Below are the code and all the weights of a small trained network. Each question names an input and a class and asks about switching units off, where a switched-off unit gives its printed mean instead of its output.

import numpy as np


def w(rows, s, z=0):
    codes = np.array(rows[::2]) - 128.0
    scale = np.full(codes.shape[1], s)
    scale[-1] = z or s
    return codes * scale


def norm(h):
    return h / np.sqrt((h * h).mean(-1, keepdims=True) + 1e-5)


def f(y):
    return y / 2 * (1 + np.tanh(0.7978845608 * (y + 0.044715 * y**3)))


def log_softmax(a):
    a = a - a.max(-1, keepdims=True)
    return a - np.log(np.exp(a).sum(-1, keepdims=True))


def net(x, mask):
    res = np.array(x, float).reshape(1, 6) / 4 @ E
    u = 0
    for l in range(3):
        y = f(norm(res) @ A[l][:, :-1].T + A[l][:, -1])
        res = res + np.where(mask[u : u + 4], y, B[l][:, -1]) @ B[l][:, :-1]
        u += 4
    return log_softmax(norm(res)[-1] @ U[:, :-1].T + U[:, -1])


A, B = {}, {}
E = w([
[170,118,167,62,114,112,182],'x0',
[17,110,84,223,64,96,255],'x1',
[92,126,54,137,53,172,130],'x2',
[194,124,72,112,139,88,142],'x3',
[53,20,34,57,178,226,187],'x4',
[154,146,135,67,177,55,126],'x5',
],0.0078)
A[0] = w([
[173,102,152,82,113,196,9,139],'L0N1',
[120,200,160,117,18,7,72,162],'L0N2',
[140,146,102,110,96,163,90,1],'L0N3',
[65,47,83,58,254,178,161,74],'L0N4',
],0.0084,0.0038)
B[0] = w([
[129,255,113,48,156,56,241,216],'L0N1',
[134,124,183,154,98,75,79,255],'L0N2',
[114,162,46,173,167,129,139,120],'L0N3',
[133,45,128,164,62,158,64,248],'L0N4',
],0.0097,0.0064)
A[1] = w([
[213,130,164,193,163,69,44,166],'L1N1',
[254,178,211,214,8,170,89,71],'L1N2',
[96,152,185,170,115,138,28,71],'L1N3',
[26,68,154,243,40,42,220,5],'L1N4',
],0.0059,0.0028)
B[1] = w([
[163,121,112,140,150,148,82,226],'L1N1',
[141,113,188,146,81,101,113,212],'L1N2',
[119,162,195,138,123,174,87,158],'L1N3',
[127,250,95,20,107,91,140,253],'L1N4',
],0.014,0.0048)
A[2] = w([
[103,30,104,94,140,242,148,225],'L2N1',
[167,200,104,117,166,163,166,193],'L2N2',
[170,174,94,254,142,124,72,1],'L2N3',
[183,152,157,133,196,82,120,206],'L2N4',
],0.0069,0.00095)
B[2] = w([
[116,61,199,130,63,101,1,253],'L2N1',
[147,193,94,48,108,67,162,173],'L2N2',
[136,68,81,83,116,154,69,169],'L2N3',
[217,135,126,83,168,171,96,217],'L2N4',
],0.0071,0.0039)
U = w([
[174,116,214,150,81,143,62,250],'0',
[157,254,117,28,167,97,165,6],'1',
],0.0064,0.0019)

Each question gives the input, the list of numbers given to net, and the class t.
The units are the neurons (one row each of A and B). Each row of codes is followed by its name. A weight is (code - 128) times the scale printed after its matrix; where a second scale follows, it is the last column's (A, B and U).
mask holds one flag per neuron, layer by layer. A switched-off neuron (its flag False) gives its mean, the last column of its row in B, instead of its output. The means were averaged over made-up inputs and are rounded, as every weight is.
A unit's drop is (log p(t) with every unit on - log p(t) with that unit switched off) / (log p(t) with every unit on - log p(t) with every unit switched off).
The circuit of an input: a set's keep is (log p(t) with only the set's units on - log p(t) with every unit switched off) / (log p(t) with every unit on - log p(t) with every unit switched off). Starting from all 12 units, units are removed one at a time, each time the one whose removal leaves the highest keep (on an exact tie, the one counted first), for as long as the keep stays at least 0.8.
circuit, biggest first: the units of the circuit, biggest drop first
most important unit: the unit with the biggest drop
top k neurons: the k neurons with the biggest drops, biggest first
drop when u is switched off: that unit's drop, to one decimal
input [-3,-6,-5,2,-3,-2], class 1: most important unit => L0N1
input [-7,5,3,2,-3,-5], class 1: top 3 neurons => L1N4, L0N4, L2N1
input [-7,-5,-8,8,3,-6], class 1: top 2 neurons => L0N1, L0N2
input [2,0,0,8,2,4], class 0: circuit, biggest first => L1N4, L0N1
input [-4,3,5,-6,-1,-3], class 1: top 2 neurons => L1N4, L0N4
input [-7,6,8,4,-4,-5], class 1: top 2 neurons => L1N4, L0N4
input [-8,-4,-8,8,2,-7], class 1: top 2 neurons => L0N1, L0N2
input [0,8,3,-1,3,-6], class 1: drop when L1N4 is switched off => 0.9
input [-1,-4,3,-8,-2,-2], class 1: drop when L0N1 is switched off => 1.5
input [-6,2,-7,0,3,7], class 0: drop when L2N4 is switched off => 0.0
